Table B holds the same points as the rows below and some others, measured another way and shuffled. Each row below is followed by which row of B it is.
B:
1: [ -21  114 -111  156 -109 -148   21   70  178  115 -168   47   79 -118
   84  -14   80   65  196  -22 -135  115  -34   49 -107  158  110  126
   41 -188   37  138  141  -75  -14    0]
2: [  55  116  -50  135 -119 -123  243   39   56   39  -18  148  157   56
  -57   65    7   56 -289  191 -158   28   15 -204   44  -58  227  272
   95 -199  -47  124  -74 -159  121 -147]
3: [ -43    4   81  -87 -102  -15  175   90  -93  106   77  -13   75   30
  -29  -46 -103    3 -132   82  -26   -7   99 -319  -27 -154  196  100
   40 -163  -29   42  -82 -154   86  -30]
4: [ 230 -127  -27 -240 -527  181 -147 -229    1  201 -135  -47   22  169
   79   49  122  -41   66  222  175   14   62  -98  260   94  -47  123
 -196  204   80   83  -19 -146  -84 -128]
5: [-226  -62  175 -254  200  -85  -13   73 -119 -157  231  -56 -150 -146
    3 -167 -191   -8   -8 -283   36   51   16 -106 -378 -327  240 -226
   75  -30   30 -229 -111   90  -23  297]
6: [ 146  146 -119  -32 -297   -5  -50 -123  180  245 -148  -37  130  -25
   15  -37   87  -74   19  131  -70   63  -28  102  131  219  173   92
  -47 -116   42  223  178  -72  -28  -32]
7: [-139  -39  168 -241  196  -79  -43   46 -166  -41  220 -116 -106  -72
  -43 -157 -261 -127  -67 -248   85   54   -8  -65 -266 -260  262 -349
   -5  -39 -166 -253  -70   91  -56  361]
8: [-201  -69  122 -216  -29   17  -79  166 -104  169   -2 -195  -82 -151
  123 -189 -111  -13  410 -211   80   52  100 -172 -249  -60   69 -173
  -52 -112   50  -35  110  -73  -96  216]
9: [ -78 -160  -35  272   62 -284  -22   49   83  -64   95   45  -59 -140
   81  -19 -114   67  323 -302   62  209 -139  107 -392  120  -38 -127
   37   -9 -277 -301  -74   98   78  201]
10: [ 127 -228   25 -261 -462  143 -161 -214  -12   91  -17  -51  -58   86
  103   -1   73   19  179   77  229   41   57 -108   74   39  -91   78
 -153  253  126  -42  -91  -74  -40  -65]
11: [ 126  171 -232  276 -229 -191   10  -95  362  158 -160   81  163 -119
   25    9  122   29  106   52 -173  144 -130  248  -15  368  140  186
   61 -191  -13  194  179  -12   70  -61]
12: [-154  -80   74 -205  -20  -45  -61  -34   50 -174  116   26 -140 -162
   71 -119    0  107  113 -198   18   73    7  -27 -318 -181  135   -2
   84   58  246 -100  -84   83  -12  119]
13: [  26  201 -117   -1 -183  -33  -43   43  154  190 -291   14   84  -67
   91  -11  153   20  129   96 -155   67   19   35   50  130  149  136
  -29 -165  160  265  217 -139 -130  -27]
14: [-240 -311  201 -365  -64   58 -147   14 -126 -183  179  -73 -265 -135
  160 -149  -55  134  364 -295  221   61   92 -200 -403 -278  -45 -108
   -8  226  259 -267 -180   56  -64  175]
15: [ 143  -90   22 -185 -353  119  -45  -68 -117  150 -148   -2   22  195
   71   82   69  -22  -22  211  116    1   98 -242  210  -60  -13  107
 -171  122    8   43  -61 -203 -104  -94]
16: [ 151  166 -193  277 -131 -203   22  -72  254   77 -178  141  140  -26
    9   83  102    7  -50   82 -159  139 -139  204   24  232  147  138
   26 -135 -112  104   98  -22    7  -26]
17: [ 296   94  -31 -153 -179   20 -150 -217  -61  227  -85  -89   89  202
  -81   36  -89 -303 -302  155   91   44  -75  136  294   63  214 -242
 -217   49 -341  -33   60  -20 -150  172]
18: [ 132  153 -164   10 -231  -70  -64 -181  263 -125 -241  238   30   -4
   63  115  293  121 -155  160 -162   90  -80  173   71   24  151  299
   33   64  299  171   27  -15  -96 -141]
19: [  88  258 -218  173 -252 -113   23  -32  334  179 -286   93  170 -112
   60   14  218   67   78  146 -245   97  -50  139   58  279  177  295
   56 -230  172  348  237 -109  -14 -135]
20: [-172   11   25  -61  -28  -55  -73  182    1  121 -158  -74  -54 -155
  163  -98   24   53  416 -158  -31   91   58  -89 -228   11   42  -39
  -23 -124  117   46  146  -95 -139  129]
21: [  72 -287   88 -262 -347  127 -176 -116 -147   74  -13  -72 -111  111
  130    7    5   -4  242    5  283   51   76 -176   13  -45 -144  -44
 -194  274    0 -169 -123  -83  -98   30]
22: [ -82  -31  178 -310  167  -27  -84   29 -234    7  161 -153 -100    6
  -43 -135 -265 -192 -127 -188  124   35   13  -84 -151 -280  253 -402
  -79    2 -223 -246  -58   57 -121  375]
23: [  82  -65  135 -349  -70   70 -166  -91 -226  233  111 -266  -29   93
  -53 -134 -267 -312  -59  -74  228   22   16  -38   56  -79  186 -437
 -211   41 -321 -174   27    4 -127  334]
24: [-166  -28   42  -68  -37  -60  -50  156   -7  123  -69  -97  -51 -158
  133 -119  -34   43  395 -180    6   84   48  -98 -247   13   48  -64
  -14 -119   59    1  109  -74  -84  145]
25: [ -41   46   46 -127   84  -87  -39    2  -52 -115  -10   62  -64    1
   18   -4  -26  -22 -148  -68  -32   67  -23  -11 -122 -218  207  -87
   -3   16   -5 -105  -57   22 -118  167]
26: [  62   75   87 -273    8   -2  -58 -107 -103  118  146 -149   23   33
 -110 -120 -218 -246 -273  -30   61   21  -27   20   23 -119  336 -297
  -72  -55 -217  -90   12   47  -47  268]
27: [ 313   62 -298  539 -239 -327   88 -239  372  -38  -85  296  190   56
  -43  212  121   61 -187  134 -121  204 -262  314   51  364   56  269
   66  -17 -290  -28  -65   50  179 -139]
28: [ -66   81    8 -142 -132    5  -32   54   50  206  -75 -116   37 -114
   58 -133  -13  -33  187  -34  -40   41   52  -64  -73   49  171  -14
  -16 -171   99  149  160  -87  -58   80]
29: [ 306  -92 -128 -136 -604  131 -167 -336  162  108 -194   85   35  154
   89  116  256   29   16  277  118   53   -7   51  287  185  -67  263
 -161  262  181  126  -28  -91  -59 -224]
30: [  88  -14  113 -327  -66   48 -110 -136 -141  192  181 -222    5   52
 -103 -153 -259 -289 -178  -49  163   19  -13    2   44  -65  267 -363
 -131   -5 -267 -131    9   50  -42  295]
31: [ -68 -318  110 -289 -275   88 -175 -105  -51  -43   95  -66 -182  -50
  151  -92    5   88  375 -163  252   69   65 -129 -213  -76 -117  -32
  -82  259  184 -193 -133   12  -42   70]
32: [  54  -50  -39  245  -41 -203  150   50   -9  -46  -15  174   64   88
    7  132  -37   73 -116   43  -25  102  -45 -137  -75  -44   41  130
   24  -42 -249 -132 -166  -84   76  -34]
33: [ -87  -44   88   30   29  -99  147  202 -181   12  -23   55    8   64
   41   42  -89   45  -30    4  -12   43   79 -335 -108 -220   79   38
   -4  -99 -139  -93 -120 -168  -20   38]
34: [-193  -62  100 -184   72  -79  -38   20    7 -188  136   20 -139 -160
   54 -114  -42   91   77 -226    3   74    8  -50 -351 -227  171  -51
   94   21  181 -139  -96   83  -19  167]
35: [  -6  -12   56  -13  -72  -46  132  122 -144   53  -63   62   49  112
   22   65  -37   24 -118  106  -13   22   87 -311   19 -179  101   99
  -26  -78  -92  -11 -106 -191  -21  -30]
36: [  16 -348  123 -287 -318  128 -175  -82 -183   71   46 -112 -150   78
  146  -36  -46    3  333  -76  324   50   90 -215  -68  -64 -168 -102
 -194  278   -8 -219 -144  -68  -83   70]
37: [-152 -225   95  186  136 -253  162  142  -97 -117  268   50  -52  -69
   10  -32 -244   83  111 -258   87  129  -39 -200 -418 -129   25  -80
   99  -57 -315 -364 -243   27  180  167]
38: [ 163  -72 -120 -112 -459   63 -181 -263  211  -22 -193  113  -37   22
  136   77  280  115  147  127   54   82  -26  105   82  131  -56  261
  -71  237  311   96   -4  -36  -83 -162]
39: [  52   78  -54  158 -130 -130  230   27   76   46   16  132  151   28
  -49   51  -12   57 -228  149 -135   44    8 -181   10  -21  199  260
  103 -190  -69   87  -80 -133  155 -132]
40: [ 257   35 -185  -61 -504   59 -141 -306  266  -13 -285  196   37   83
  106  147  361  112  -33  274  -37   72  -50  136  229  146    4  369
  -69  214  334  205   12  -70  -90 -254]
41: [ 198  165   12 -221  -98    9  -24 -198  -24  177   89 -103  119  101
 -166  -69 -166 -285 -460  127    6    4  -54   75  201  -32  392 -195
  -75  -84 -233   18   38   19  -20  173]
42: [-299 -179  202 -271  168  -54  -68  131 -156 -226  163  -25 -243 -154
  110 -138 -119  101  215 -340   95   70   58 -179 -459 -365   83 -178
   44   83  146 -275 -150   69  -88  270]
43: [  66  -26  139 -302   44   23 -135  -47 -260  144   91 -189  -45  118
  -62  -82 -261 -294 -167  -75  183   24   -2  -46   38 -178  220 -441
 -191   44 -363 -229  -22   18 -163  360]
44: [ 270   94 -100  -77 -291   14 -149 -209   64  262 -146  -71  112  124
  -25   25    6 -213 -111  159   59   62  -68  158  261  200  150 -100
 -183   17 -204   73  126  -47 -105   71]
45: [ 140  145 -134  250 -180 -171  242  -41  174   32  -49  212  206   56
  -75  116   60   73 -327  237 -195   59  -47  -84   92   56  214  354
  113 -184  -62  153  -63 -129  165 -205]
46: [-286 -103  134 -177   38  -31  -56  220  -87  116   49 -186 -112 -217
  146 -218 -131   33  499 -302   67   74   96 -181 -384  -74   53 -168
    2 -133   76  -75   84  -48  -63  233]
47: [  89   59  -11  -27 -245   -6  161  -21   20  142  -15   48  144   80
  -37   23    4    7 -207  218  -65   -3   66 -227  128  -30  185  224
   18 -131   -7  146  -43 -177   90 -141]
48: [-205  -67   94 -139    6  -36  -65  182  -85  127  -25 -144  -84 -151
  133 -151  -93   11  407 -218   56   75   78 -146 -277  -56   47 -157
  -34 -103   25  -54   85  -64  -96  203]
49: [  52 -208  -60  345   -8 -313   41  -58   76 -113  163  128  -14  -16
   11   69 -133   50  101 -199  104  199 -180   96 -289  117  -50  -62
   32   70 -418 -373 -203  112  166  124]
50: [-133   62   -1  -14  -12  -78  -43  165   27  120 -163  -47  -20 -132
  129  -75   25   33  310 -118  -67   88   36  -53 -180   18   86  -26
  -11 -150   65   70  148  -91 -126  118]
51: [  49  111  -56  -99 -200   11  -85  -10   77  225 -190  -66   61  -34
   68  -52   60  -60  128   59  -43   59   19   11   57  107  135   11
  -82 -103   59  173  176 -108 -117   39]
52: [ -22  136  -64  -40 -174  -37  -18   22  149  183 -140  -39   73 -120
   65  -89   74   10  165   16 -114   62   19    8  -44  118  169   95
   19 -183  151  209  181  -92  -45    8]
53: [ 189   67   14 -213 -161   21  -97 -201  -27  223   78 -152   76   81
 -108  -84 -159 -273 -235   57   96   31  -53   91  156   51  272 -239
 -129  -23 -251  -30   53   23  -36  189]
54: [  64 -157  -59  331  -41 -292  129  -88  116  -89  232  127   44  -29
  -52   39 -155   41  -35 -133   51  168 -166   60 -251  112   46   21
   94   -9 -368 -290 -208   97  249   63]
55: [ -48 -404  172 -330 -276  127 -197  -59 -209   18   91 -126 -203   46
  164  -62  -67   28  399 -150  361   49  101 -233 -160 -124 -196 -139
 -182  312   20 -288 -175  -38  -88  117]
56: [ 317  -27 -187  -68 -586   93 -175 -350  236   45 -285  160   42  136
  109  159  347   77    5  302   43   74  -36  130  288  205  -58  345
 -131  262  261  178    4  -88  -93 -259]
57: [ 252  101 -240  480 -182 -302  191 -150  284  -45  -61  311  211   76
  -70  209   92   77 -315  194 -172  152 -189  143   69  219  130  329
  102  -89 -243   16 -105  -27  198 -184]
58: [-199 -161  111 -197   36  -56 -111   34  -43 -211   69   32 -206 -136
  132  -79   -3  131  238 -260   80   94   19  -70 -369 -237   36  -68
   30  137  197 -211 -115   65  -89  172]
59: [ -36  -94  125 -256  -79   22  -91  -25 -124  206  159 -234  -33  -44
  -10 -183 -235 -180  128 -156  171   42   35  -79 -113  -24  153 -303
  -93  -42 -180 -132   27    9  -20  267]
60: [ 147  128 -126  272 -159 -175  237  -22  134   35  -64  213  197   91
  -67  133   50   58 -317  230 -178   73  -46  -98   93   53  187  322
   87 -173 -124  116  -77 -142  144 -185]
61: [  98  248 -183   62 -273  -49  -21  -38  270  215 -307   46  152  -64
   69    6  209   23   70  170 -203   69  -20  106  122  241  175  238
    5 -196  192  352  246 -129  -73 -114]
62: [ 280   92 -111  -58 -451   84   18 -166   63  202 -246   89  168  212
   12  131  178  -35 -226  390  -31   -3   40 -109  384   85   95  285
 -117   14   46  244   22 -223  -53 -233]
63: [ 122  124  -82  116 -215  -80  200  -15   81  103  -80  135  185   89
  -48   83   57   28 -280  256 -141   21   19 -174  147   10  196  303
   52 -168  -29  177  -36 -175  100 -186]
64: [ 121  -92 -121  389  -80 -313  130 -137  206  -86  180  176   89  -35
  -62   71  -93   47  -81  -84   -7  173 -195  148 -196  185   73   82
  107  -27 -337 -229 -169  106  258   20]
65: [  60 -210  -74  405    3 -338   61  -48   86 -140  147  167   -7   -6
   11  105 -116   70   87 -189   89  215 -196   98 -289  117  -64  -30
   41   73 -438 -397 -227  102  171  105]
66: [-261 -213  170 -263   76  -41 -109   66 -105 -204  154  -29 -243 -157
  127 -131  -74  115  284 -322  128   82   46 -129 -436 -284   40 -142
   28  127  180 -260 -141   77  -75  227]
67: [-293 -177  204 -246  222  -84  -76  136 -172 -230  172  -30 -242 -144
   98 -134 -150   74  200 -368  102   84   35 -146 -470 -365   93 -233
   35   83   76 -318 -153   90  -98  316]
68: [  15 -201   22  166  -29 -210   86  -57   -6  -84  253   64   -9   -2
  -34    8 -192   16  -25 -151  116  133  -99  -42 -241   -6   42  -65
   46   35 -332 -323 -232   74  185  118]
69: [-276 -157  200 -247  219  -80  -59  130 -190 -231  164  -22 -227 -125
   86 -125 -144   66  132 -332   87   74   44 -168 -433 -383  116 -215
   40   73   67 -306 -156   75  -97  299]
70: [-238 -103  174 -221  217 -105  -40   96 -131 -157  220  -64 -169 -150
   27 -162 -196   -1   86 -329   69   77    8  -94 -417 -302  190 -257
   58   -1  -14 -274 -105  100  -39  328]
71: [ -14  142   -5 -108   46  -86  -14  -29   38 -117  -69  112  -20  -11
   -1   14   51    4 -229    9 -121   55  -35   27  -59 -186  267   21
   39  -28  100   20  -16    4 -107   88]
72: [ 426  158 -367  524 -353 -287   78 -344  458   22 -149  320  259   91
  -83  241  193   27 -312  276 -168  184 -280  395  212  449  111  352
   46  -23 -236  102   -4   36  177 -227]

[ -76   79  168 -184  -51   59   90 -190  -13   13 -456 -121  -75  130
  -28 -288  312  232  -37  364   38  -23  136  284   87  144 -242   85
  -76  -45    7  -73  281]
1
[ -26   93  155 -346  -25  -37  236   99  -63  179  -28  -29  -46 -334
   50  158  -29  260 -225  322 -185  243    9  179 -253 -406 -222  182
  376  -48  -52 -105   52]
47
[ 327 -153  -55  -15  164  -89   66 -231  -91  -16  -16  244  -15   65
  -48   30 -133   61   31   44  134  253   15  -65  -29  311  207 -104
  -83   -3  152  123 -211]
69
[ -52  -90  -10  -40  -86   85   -5 -138  -29  -68 -250 -101 -146  189
 -163 -253  116   56   17  330  197 -142  -68  105  105  286  -20 -217
 -242  196  253  104  267]
61
[ 333 -140   92   30  153 -122   52 -263 -163  -71 -177  166  -50   84
 -128   24  -47   34  -18   93   57  327 -123  -25  135  414  164  -74
 -174 -151  253  -17 -238]
70
[-180    9 -100   71 -124 -230 -143  176 -148 -171 -105  -57 -150   73
  -30  138 -125 -183  -87   35 -162 -356 -213  257  -83 -323  188  348
  125  271  226 -129   19]
44
[ 121 -176  -25   93  229 -433  338   89 -377   11   96 -306  -29  -32
  121  122  247 -393  125 -653 -194  -23 -226 -438  366  541  146   78
 -183  -18  321 -242 -237]
54
[  12  -96   82  -43  -62  113   15 -174  -59  -71 -291 -104 -142  154
 -235 -244  104   97  -27  401  188   -3 -138   95  164  384  -47 -289
 -293   84  307   77  230]
13
[  50   71   51 -377   39 -168  364  -38   -7  209  -94   56 -110 -276
  246  218  124  230  -94  158 -188  253  189   88 -318 -419 -245  352
  486  -20 -178 -150   -7]
60
[-137   41   51  -99 -127   57  -70  -37  -10  -73 -292  -46 -114   98
 -113 -144   25  141  -92  415   26 -150  -24  350  -55 -108  -63   80
    6  135  125   -1  233]
51
[ 210   -4  -13 -134  122   -9   38 -200    4   30  -86  248   78   58
   33  -67 -100  231  -21  150   99  181  211  156 -139   91   80   58
   45  -25  -73  125  -85]
42
[  31 -175 -106  217  -45 -367 -125  139 -294 -237   17    5 -263    1
 -148  389 -272 -371  -80  -88 -173 -130 -526   -2   19 -143  387  188
   44  214  498 -182 -262]
17
[   9 -189   -5  175  -43 -190  -61  103 -289 -185  -29 -162 -191   57
 -256  115 -118 -283  -62    6  -39 -120 -502  -69  225  243  253 -128
 -224  166  557  -89  -70]
59
[ 300 -139  -62    5  170  -79   49 -221  -90  -31  -31  210    3  103
  -44  -22 -107   41   44   13  136  199   14  -61   15  364  209 -111
 -138    9  146  122 -190]
67
[  -7  -92  190  -38  -39  127   28 -152 -133  -67 -310 -216  -89  144
 -278 -320  175   97  -52  358  156   28 -177   69  304  541  -80 -351
 -397  -18  350   32  230]
46
[ 352 -230   72  135  115 -236    8 -223 -264 -159 -147  148 -192   55
 -205  214 -135 -139  -38   72    7  331 -383 -113  172  371  274 -103
 -180 -102  473 -106 -347]
7
[ 114  -30   57 -323   14  -85  318  -57  -33  184  -19   66 -156 -290
   93  215   11  213 -120  286  -76  326   13   -2 -275 -276 -188   64
  344   16    5  -58   -9]
33
[ -80  113   37 -117  175 -393  299   90 -210   79 -142 -223   80  -22
  343   30  378 -115   67 -491 -338 -147  196   16  115   12  -86  599
  163  -97 -137 -343  -66]
65
[ 186 -179   28  -87  165 -258  412   23 -255  121  127 -167  -95 -209
   60  182  124 -146   17 -244 -101  253 -202 -393  134  331    3 -106
  -26  -21  278 -125 -169]
32
[ -60  -83  127   56  -34  -20  -22   17 -225 -125 -193 -245  -82  104
 -255 -156   73  -73  -70  161    4  -89 -307   58  302  390   46 -176
 -313   24  414  -67  114]
6
[ 183  -22  256 -327   94  -83  373  -94 -146  193 -102  -37  -93 -328
    9  169  102  242 -163  262 -136  537  -76  -62  -54    0 -239  -12
  199 -235   81 -162  -78]
2
[  44   68   61 -215  154 -319  364   -8 -147  137 -129 -107    0 -137
  296  108  295   12   21 -248 -268   99  168  -25  -22  -63 -150  445
  257 -112 -123 -275  -79]
57
[-107   80  131 -180 -109  118  -26 -139   26  -25 -404  -40  -79  122
  -96 -253  148  266  -88  492   72  -57   94  382  -24  -11 -174   58
  -18   39   23   -4  296]
52
[ 109   28  -30 -102  120    5   13  -88  -23   22  -51  148  153   92
   40 -160  -71  177  -10   36   68   26  229  175  -76  150   95   81
  -12   10  -83  131  -25]
66
[-120    1   14  -17  -32  -77   50 -117  -81  -83 -375 -210 -106  249
   -1 -269  333  -32   82   62   38 -273   39  144  206  286  -65  108
 -199  114  140  -81  248]
11
[ 144 -109  124 -214   23  -57  289   13 -151  136   57  -48 -150 -307
  -88  214  -72  119 -165  263  -64  393 -235 -126  -74  -19  -93 -172
  140  -34  246  -54  -61]
3
[-107   63   44   30 -143 -246 -198  150 -183 -177 -187   65 -185  -46
 -104  306 -243  -78 -226  236 -277 -117 -312  412 -161 -555  167  469
  292   96  225 -246 -113]
23
[-141   24   30 -185  -25  -39  115  356 -157  109  256 -174   72 -303
  -49   93 -194   47 -208   52 -161  -40 -148   57 -125 -226   -9   12
  181  119  121   -6   53]
15
[  64   94   48  -82  -76 -235 -141  -78  -75 -126 -319  314 -187  -43
    6  350 -217  112 -199  362 -232  116  -86  486 -327 -660   97  589
  448  -12   22 -228 -191]
26
[-163  214   31 -185  109 -332  236   67 -106   79 -268 -152   79   13
  391  -22  395   10   38 -332 -342 -213  352  248  -29 -223 -165  774
  296  -69 -296 -331   32]
27
